Below is a small trained network, with its code and all its weights. Each question gives an input and a class and asks what happens when units are switched off, that is, made to give their printed mean instead of their output.

import numpy as np


def w(rows, s, z=0):
    codes = np.array(rows[::2]) - 128.0
    scale = np.full(codes.shape[1], s)
    scale[-1] = z or s
    return codes * scale


def f(y):
    return np.maximum(y, 0)


def log_softmax(a):
    a = a - a.max(-1, keepdims=True)
    return a - np.log(np.exp(a).sum(-1, keepdims=True))


def net(x, mask):
    res = np.array(x, float).reshape(1, 3) / 4 @ E
    y = f(res @ A[0][:, :-1].T + A[0][:, -1])
    res = res + np.where(mask, y, B[0][:, -1]) @ B[0][:, :-1]
    return log_softmax(res[-1] @ U[:, :-1].T + U[:, -1])


A, B = {}, {}
E = w([
[2,182,172,174,244,82,55,27,191],'x0',
[88,31,26,240,63,183,45,6,85],'x1',
[34,74,78,139,205,253,237,201,197],'x2',
],0.0061)
A[0] = w([
[125,39,77,216,93,174,79,62,110,96],'neuron 1',
[209,68,92,88,27,168,157,193,51,115],'neuron 2',
[106,64,55,190,92,168,80,83,91,95],'neuron 3',
[73,83,62,142,187,234,228,168,212,140],'neuron 4',
[224,153,151,118,66,34,50,62,38,120],'neuron 5',
[4,189,187,189,250,77,62,36,214,101],'neuron 6',
[111,77,95,175,105,154,105,105,99,246],'neuron 7',
[108,75,63,185,94,164,97,48,101,101],'neuron 8',
[132,173,172,148,129,89,89,69,123,121],'neuron 9',
[198,187,151,132,47,41,63,98,58,87],'neuron 10',
[160,242,254,3,201,96,191,216,180,105],'neuron 11',
[68,63,49,151,175,226,207,178,193,85],'neuron 12',
[244,74,77,93,45,160,212,178,68,94],'neuron 13',
],0.0065,0.012)
B[0] = w([
[136,127,72,199,83,63,153,184,158,191],'neuron 1',
[44,93,88,93,201,171,34,194,100,204],'neuron 2',
[123,135,68,192,73,77,167,163,161,183],'neuron 3',
[140,193,201,162,165,129,162,84,84,227],'neuron 4',
[114,185,179,176,174,130,183,74,73,198],'neuron 5',
[71,88,76,90,162,172,24,209,106,221],'neuron 6',
[255,119,218,112,138,124,91,125,170,254],'neuron 7',
[129,127,52,208,67,86,161,205,192,184],'neuron 8',
[97,164,134,143,171,157,138,125,94,159],'neuron 9',
[56,202,154,202,162,115,194,87,80,175],'neuron 10',
[183,94,66,211,60,38,170,205,201,228],'neuron 11',
[88,201,169,198,168,135,213,66,61,195],'neuron 12',
[72,102,88,115,158,157,68,204,97,200],'neuron 13',
],0.0082,0.012)
U = w([
[157,121,95,165,77,82,159,150,188,113],'0',
[108,172,167,152,160,141,175,89,80,104],'1',
[76,102,99,107,159,167,64,156,114,134],'2',
[254,113,200,92,133,141,100,106,175,244],'3',
[117,125,102,88,83,149,148,91,134,101],'4',
[121,102,116,94,109,143,144,97,144,100],'5',
],0.014,0.011)

Each question gives the input, the list of numbers given to net, and the class t.
The units are the neurons (one row each of A and B). Each row of codes is followed by its name. A weight is (code - 128) times the scale printed after its matrix; where a second scale follows, it is the last column's (A, B and U).
mask holds one flag per neuron, in row order. A switched-off neuron (its flag False) gives its mean, the last column of its row in B, instead of its output. The means were averaged over made-up inputs and are rounded, as every weight is.
A unit's drop is (log p(t) with every unit on - log p(t) with that unit switched off) / (log p(t) with every unit on - log p(t) with every unit switched off).
The circuit of an input: a set's keep is (log p(t) with only the set's units on - log p(t) with every unit switched off) / (log p(t) with every unit on - log p(t) with every unit switched off). Starting from the 12 units with the biggest drops (on a tie, the unit counted first), units are removed one at a time, each time the one whose removal leaves the highest keep (on an exact tie, the one counted first), for as long as the keep stays at least 0.8.
units of the circuit, in order: the units of the circuit, biggest drop first
unit that matters most: the unit with the biggest drop
top k neurons: the k neurons with the biggest drops, biggest first
drop when u is switched off: that unit's drop, to one decimal
input [-8,2,5], class 2: top 2 neurons : neuron 2; neuron 13
input [-6,-3,3], class 2: unit that matters most : neuron 2
input [-2,3,-2], class 3: units of the circuit, in order : neuron 11; neuron 7; neuron 12
input [7,8,3], class 0: top 2 neurons : neuron 8; neuron 1
input [5,-5,2], class 0: top 3 neurons : neuron 11; neuron 2; neuron 13
input [3,5,5], class 0: top 3 neurons : neuron 8; neuron 1; neuron 5
input [-5,-7,-7], class 0: top 3 neurons : neuron 11; neuron 4; neuron 12
input [-8,1,-7], class 2: top 4 neurons : neuron 2; neuron 13; neuron 4; neuron 12
input [5,5,3], class 0: top 4 neurons : neuron 2; neuron 8; neuron 1; neuron 13
input [8,-8,6], class 0: top 3 neurons : neuron 11; neuron 2; neuron 13
input [4,-5,-2], class 0: top 4 neurons : neuron 11; neuron 7; neuron 2; neuron 13
input [-2,-2,-5], class 1: top 3 neurons : neuron 10; neuron 5; neuron 7
input [-1,-2,5], class 1: top 3 neurons : neuron 12; neuron 4; neuron 7
input [-3,-5,-6], class 1: top 2 neurons : neuron 5; neuron 10
input [-8,7,2], class 2: units of the circuit, in order : neuron 2
input [0,7,5], class 0: drop when neuron 8 is switched off : 0.1
input [-6,-1,-4], class 2: drop when neuron 2 is switched off : 0.4
input [8,1,-3], class 2: drop when neuron 6 is switched off : 1.0
